Below is a small trained network, with its code and all its weights. Each question gives an input and a class and asks what happens when units are switched off, that is, made to give their printed mean instead of their output.

import numpy as np


def w(rows, s, z=0):
    codes = np.array(rows[::2]) - 128.0
    scale = np.full(codes.shape[1], s)
    scale[-1] = z or s
    return codes * scale


def norm(h):
    return h / np.sqrt((h * h).mean(-1, keepdims=True) + 1e-5)


def f(y):
    return y / 2 * (1 + np.tanh(0.7978845608 * (y + 0.044715 * y**3)))


def log_softmax(a):
    a = a - a.max(-1, keepdims=True)
    return a - np.log(np.exp(a).sum(-1, keepdims=True))


def net(x, mask):
    res = np.array(x, float).reshape(1, 6) / 4 @ E
    u = 0
    for l in range(2):
        y = f(norm(res) @ A[l][:, :-1].T + A[l][:, -1])
        res = res + np.where(mask[u : u + 12], y, B[l][:, -1]) @ B[l][:, :-1]
        u += 12
    return log_softmax(norm(res)[-1] @ U[:, :-1].T + U[:, -1])


A, B = {}, {}
E = w([
[126,86,153,110,92,130,134],'x0',
[215,150,224,171,141,71,65],'x1',
[57,116,120,255,78,70,139],'x2',
[13,124,186,131,190,178,69],'x3',
[123,136,153,134,58,164,112],'x4',
[133,137,148,145,140,152,158],'x5',
],0.0088)
A[0] = w([
[182,166,114,11,129,183,121,65],'0.n1',
[126,131,143,93,136,147,144,43],'0.n2',
[103,122,130,213,101,67,144,68],'0.n3',
[107,93,58,119,161,155,143,2],'0.n4',
[131,143,147,124,97,140,70,17],'0.n5',
[61,79,149,129,176,180,65,28],'0.n6',
[85,131,71,91,108,173,160,77],'0.n7',
[148,138,187,109,125,51,91,126],'0.n8',
[63,124,164,108,167,150,89,10],'0.n9',
[97,135,93,85,128,139,97,93],'0.n10',
[97,129,95,107,109,173,102,131],'0.n11',
[180,146,164,59,170,171,82,36],'0.n12',
],0.012,0.0039)
B[0] = w([
[108,1,69,206,169,113,103,253],'0.n1',
[70,102,144,133,140,177,125,128],'0.n2',
[96,51,106,131,163,85,72,238],'0.n3',
[114,167,112,51,115,152,102,155],'0.n4',
[189,134,117,143,174,119,145,135],'0.n5',
[212,219,11,170,61,206,58,219],'0.n6',
[104,209,172,97,136,51,170,198],'0.n7',
[141,177,169,58,147,134,159,213],'0.n8',
[198,146,76,180,60,189,124,188],'0.n9',
[75,118,150,150,128,149,187,153],'0.n10',
[122,87,139,82,159,118,182,175],'0.n11',
[86,90,159,205,155,85,67,222],'0.n12',
],0.0082,0.0062)
A[1] = w([
[163,190,156,132,175,117,62,35],'1.n1',
[164,168,208,134,148,109,108,72],'1.n2',
[189,108,102,112,104,74,181,170],'1.n3',
[68,138,105,103,140,116,160,71],'1.n4',
[36,122,165,111,140,135,228,185],'1.n5',
[137,152,248,124,155,69,80,46],'1.n6',
[147,137,180,82,128,104,105,34],'1.n7',
[70,155,83,50,107,166,199,98],'1.n8',
[74,124,120,156,69,82,112,92],'1.n9',
[40,110,147,84,140,116,116,3],'1.n10',
[182,129,113,132,106,89,205,154],'1.n11',
[101,80,114,149,172,157,123,33],'1.n12',
],0.012,0.0027)
B[1] = w([
[71,195,103,83,96,182,162,211],'1.n1',
[69,152,157,54,88,71,254,205],'1.n2',
[107,178,57,147,92,247,153,240],'1.n3',
[147,153,194,123,130,120,109,176],'1.n4',
[145,186,197,96,215,33,183,215],'1.n5',
[113,179,210,57,146,125,205,254],'1.n6',
[65,159,170,134,110,105,164,148],'1.n7',
[207,183,230,68,76,97,248,230],'1.n8',
[116,46,172,123,161,107,48,225],'1.n9',
[97,80,201,123,116,157,159,166],'1.n10',
[131,174,49,159,135,237,121,205],'1.n11',
[120,75,191,149,84,49,144,185],'1.n12',
],0.0084,0.005)
U = w([
[137,197,204,56,125,111,221,194],'0',
[200,159,11,171,55,246,112,166],'1',
[68,2,167,166,205,81,105,5],'2',
],0.0088,0.0017)

Each question gives the input, the list of numbers given to net, and the class t.
The units are the neurons (one row each of A and B). Each row of codes is followed by its name. A weight is (code - 128) times the scale printed after its matrix; where a second scale follows, it is the last column's (A, B and U).
mask holds one flag per neuron, layer by layer. A switched-off neuron (its flag False) gives its mean, the last column of its row in B, instead of its output. The means were averaged over made-up inputs and are rounded, as every weight is.
A unit's drop is (log p(t) with every unit on - log p(t) with that unit switched off) / (log p(t) with every unit on - log p(t) with every unit switched off).
The circuit of an input: a set's keep is (log p(t) with only the set's units on - log p(t) with every unit switched off) / (log p(t) with every unit on - log p(t) with every unit switched off). Starting from the 12 units with the biggest drops (on a tie, the unit counted first), units are removed one at a time, each time the one whose removal leaves the highest keep (on an exact tie, the one counted first), for as long as the keep stays at least 0.8.
units of the circuit, in order: the units of the circuit, biggest drop first
unit that matters most: the unit with the biggest drop
k most important neurons: the k neurons with the biggest drops, biggest first
k most important neurons of layer l: the k neurons of layer l with the biggest drops, biggest first
drop when u is switched off: that unit's drop, to one decimal
input [-1,3,8,-7,4,-4], class 2: units of the circuit, in order	0.n3
input [-8,-6,6,-4,1,-3], class 0: 4 most important neurons	0.n1, 0.n12, 0.n7, 1.n8
input [3,-7,-3,8,-5,-1], class 1: 2 most important neurons	0.n6, 0.n9
input [-4,4,-4,-5,2,3], class 1: units of the circuit, in order	0.n1, 1.n3
input [4,5,5,6,-1,3], class 1: 3 most important neurons	0.n6, 0.n9, 0.n7
input [-4,-7,-8,-3,4,0], class 2: 2 most important neurons	0.n1, 0.n12
input [-4,0,-6,4,-5,3], class 2: 3 most important neurons	0.n1, 0.n12, 1.n12
input [4,5,7,-8,0,-5], class 1: 2 most important neurons of layer 0	0.n12, 0.n1
input [6,5,5,-6,-1,5], class 1: 3 most important neurons	1.n3, 0.n12, 1.n11
input [-1,7,-8,1,4,-6], class 2: 3 most important neurons	0.n1, 0.n12, 0.n7
input [-1,-5,2,6,2,8], class 1: 3 most important neurons of layer 0	0.n6, 0.n9, 0.n8
input [7,-1,-7,8,-8,-7], class 1: 3 most important neurons of layer 0	0.n6, 0.n9, 0.n3
input [-5,2,-2,-4,6,3], class 1: drop when 0.n4 is switched off	0.0
input [6,-1,-6,-8,-8,-7], class 1: drop when 1.n3 is switched off	0.1
input [-8,3,-6,4,2,-7], class 2: unit that matters most	0.n1
input [7,5,-7,1,-8,8], class 2: drop when 0.n7 is switched off	0.1
